Here is a tiny trained network, its code and every weight. The questions are about switching its units off for an input and a target symbol, where a switched-off unit gives its printed mean instead of its output.

import numpy as np


def w(rows, s, z=0):
    codes = np.array(rows[::2]) - 128.0
    scale = np.full(codes.shape[1], s)
    scale[-1] = z or s
    return codes * scale


def norm(h):
    return h / np.sqrt((h * h).mean(-1, keepdims=True) + 1e-5)


def f(y):
    return np.maximum(y, 0)


def softmax(a):
    e = np.exp(a - a.max(-1, keepdims=True))
    return e / e.sum(-1, keepdims=True)


def log_softmax(a):
    a = a - a.max(-1, keepdims=True)
    return a - np.log(np.exp(a).sum(-1, keepdims=True))


def net(x, mask):
    ids = ['γδεηθλπστφ'.index(c) for c in x.split()]
    T = len(ids)
    res = E[ids] + P[:T]
    r = norm(res)
    for j in range(3):
        rows = slice(2 * j, 2 * j + 2)
        q, k, v = (r @ M[0][rows].T for M in (Q, K, V))
        z = softmax(np.where(np.tri(T) > 0, q @ k.T / 2**0.5, -1e9)) @ v
        o = O[0][rows]
        res = res + np.where(mask[j], z, o[:, -1]) @ o[:, :-1]
    y = f(norm(res) @ A[0][:, :-1].T + A[0][:, -1])
    res = res + np.where(mask[3:11], y, B[0][:, -1]) @ B[0][:, :-1]
    return log_softmax(norm(res)[-1] @ U[:, :-1].T + U[:, -1])


Q, K, V, O, A, B = {}, {}, {}, {}, {}, {}
E = w([
[190,163,147,148],'γ',
[45,102,130,94],'δ',
[105,148,111,171],'ε',
[78,128,131,4],'η',
[147,131,176,71],'θ',
[135,19,106,137],'λ',
[127,233,119,162],'π',
[121,129,176,95],'σ',
[132,154,174,109],'τ',
[82,169,88,110],'φ',
],0.023)
P = w([
[152,89,113,112],'0',
[152,94,124,127],'1',
[143,100,129,126],'2',
[119,119,133,146],'3',
[121,126,146,136],'4',
[108,133,146,147],'5',
[113,139,158,134],'6',
[96,147,147,168],'7',
[142,181,254,45],'8',
],0.0075)
Q[0] = w([
[121,1,118,122],'head 0',
[68,87,112,173],'head 0',
[122,20,178,76],'head 1',
[139,156,89,202],'head 1',
[9,94,158,146],'head 2',
[140,100,116,161],'head 2',
],0.0085)
K[0] = w([
[166,32,111,106],'head 0',
[54,42,23,111],'head 0',
[151,111,109,64],'head 1',
[124,187,161,23],'head 1',
[113,3,109,140],'head 2',
[100,138,84,243],'head 2',
],0.011)
V[0] = w([
[128,12,122,114],'head 0',
[187,109,203,126],'head 0',
[19,1,137,102],'head 1',
[125,161,57,54],'head 1',
[203,204,78,165],'head 2',
[200,75,63,219],'head 2',
],0.0083)
O[0] = w([
[96,143,245,165,3],'head 0',
[174,183,83,238,72],'head 0',
[142,239,164,130,33],'head 1',
[73,117,114,64,127],'head 1',
[160,254,98,91,108],'head 2',
[140,130,231,145,56],'head 2',
],0.0065,0.0042)
A[0] = w([
[150,25,29,125,84],'neuron 0',
[192,27,168,205,171],'neuron 1',
[110,130,90,32,250],'neuron 2',
[180,108,170,16,41],'neuron 3',
[200,252,74,111,54],'neuron 4',
[176,44,176,82,210],'neuron 5',
[70,161,39,10,164],'neuron 6',
[254,180,169,38,162],'neuron 7',
],0.0071,0.0017)
B[0] = w([
[153,160,162,211,188],'neuron 0',
[189,225,165,18,164],'neuron 1',
[91,36,151,181,215],'neuron 2',
[109,159,29,246,158],'neuron 3',
[171,141,73,121,199],'neuron 4',
[84,194,78,160,169],'neuron 5',
[90,81,169,80,253],'neuron 6',
[88,1,185,181,178],'neuron 7',
],0.0069,0.0071)
U = w([
[169,122,129,111,1],'γ',
[117,100,158,110,32],'δ',
[106,203,158,184,72],'ε',
[161,142,115,114,39],'η',
[127,129,51,153,218],'θ',
[159,129,246,155,250],'λ',
[108,51,133,216,151],'π',
[149,175,153,94,82],'σ',
[245,97,127,155,176],'τ',
[76,64,110,95,184],'φ',
],0.012,0.0029)

Each question gives the input, a string of symbols that net reads in full, and the target symbol t.
The units are the heads (2 rows each of Q, K, V and O) and the neurons (one row each of A and B). Each row of codes is followed by its name. A weight is (code - 128) times the scale printed after its matrix; where a second scale follows, it is the last column's (O, A, B and U).
mask holds one flag per unit, heads first, then neurons. A switched-off unit (its flag False) gives its mean, the last column of its rows in O or B, instead of its output. The means were averaged over made-up inputs and are rounded, as every weight is.
A unit's drop is (log p(t) with every unit on - log p(t) with that unit switched off) / (log p(t) with every unit on - log p(t) with every unit switched off).
The circuit of an input: a set's keep is (log p(t) with only the set's units on - log p(t) with every unit switched off) / (log p(t) with every unit on - log p(t) with every unit switched off). Starting from all 11 units, units are removed one at a time, each time the one whose removal leaves the highest keep (on an exact tie, the one counted first), for as long as the keep stays at least 0.8.
circuit, biggest first: the units of the circuit, biggest drop first
unit that matters most: the unit with the biggest drop
top k neurons: the k neurons with the biggest drops, biggest first
which heads matter: for each layer, one digit per head in row order, 1 if its drop is at least 0.15 and else 0, layers parted by /
drop when u is switched off: that unit's drop, to one decimal
input δ γ τ, target τ: which heads matter => 100
input σ π ε σ σ, target π: unit that matters most => neuron 0
input ε ε π φ φ σ τ ε, target φ: which heads matter => 101
input σ σ δ π π, target θ: which heads matter => 000
input λ φ λ ε, target λ: which heads matter => 101
input η δ ε, target ε: which heads matter => 110
input π δ ε τ τ, target π: which heads matter => 000
input δ ε ε ε, target ε: which heads matter => 010
input π λ π π τ, target π: top 2 neurons => neuron 7; neuron 3
input λ γ ε δ θ, target π: top 2 neurons => neuron 7; neuron 3
input σ λ ε ε τ τ π, target θ: circuit, biggest first => head 0; head 2
input τ ε ε δ η τ, target τ: circuit, biggest first => head 0; head 1; neuron 4; head 2
input π λ π φ τ φ λ δ, target λ: drop when head 1 is switched off => 0.1
input π φ ε φ η φ ε, target φ: drop when head 0 is switched off => 0.4
input ε π θ, target π: drop when neuron 3 is switched off => 0.2
input ε τ γ λ δ ε ε, target λ: drop when neuron 3 is switched off => 0.1
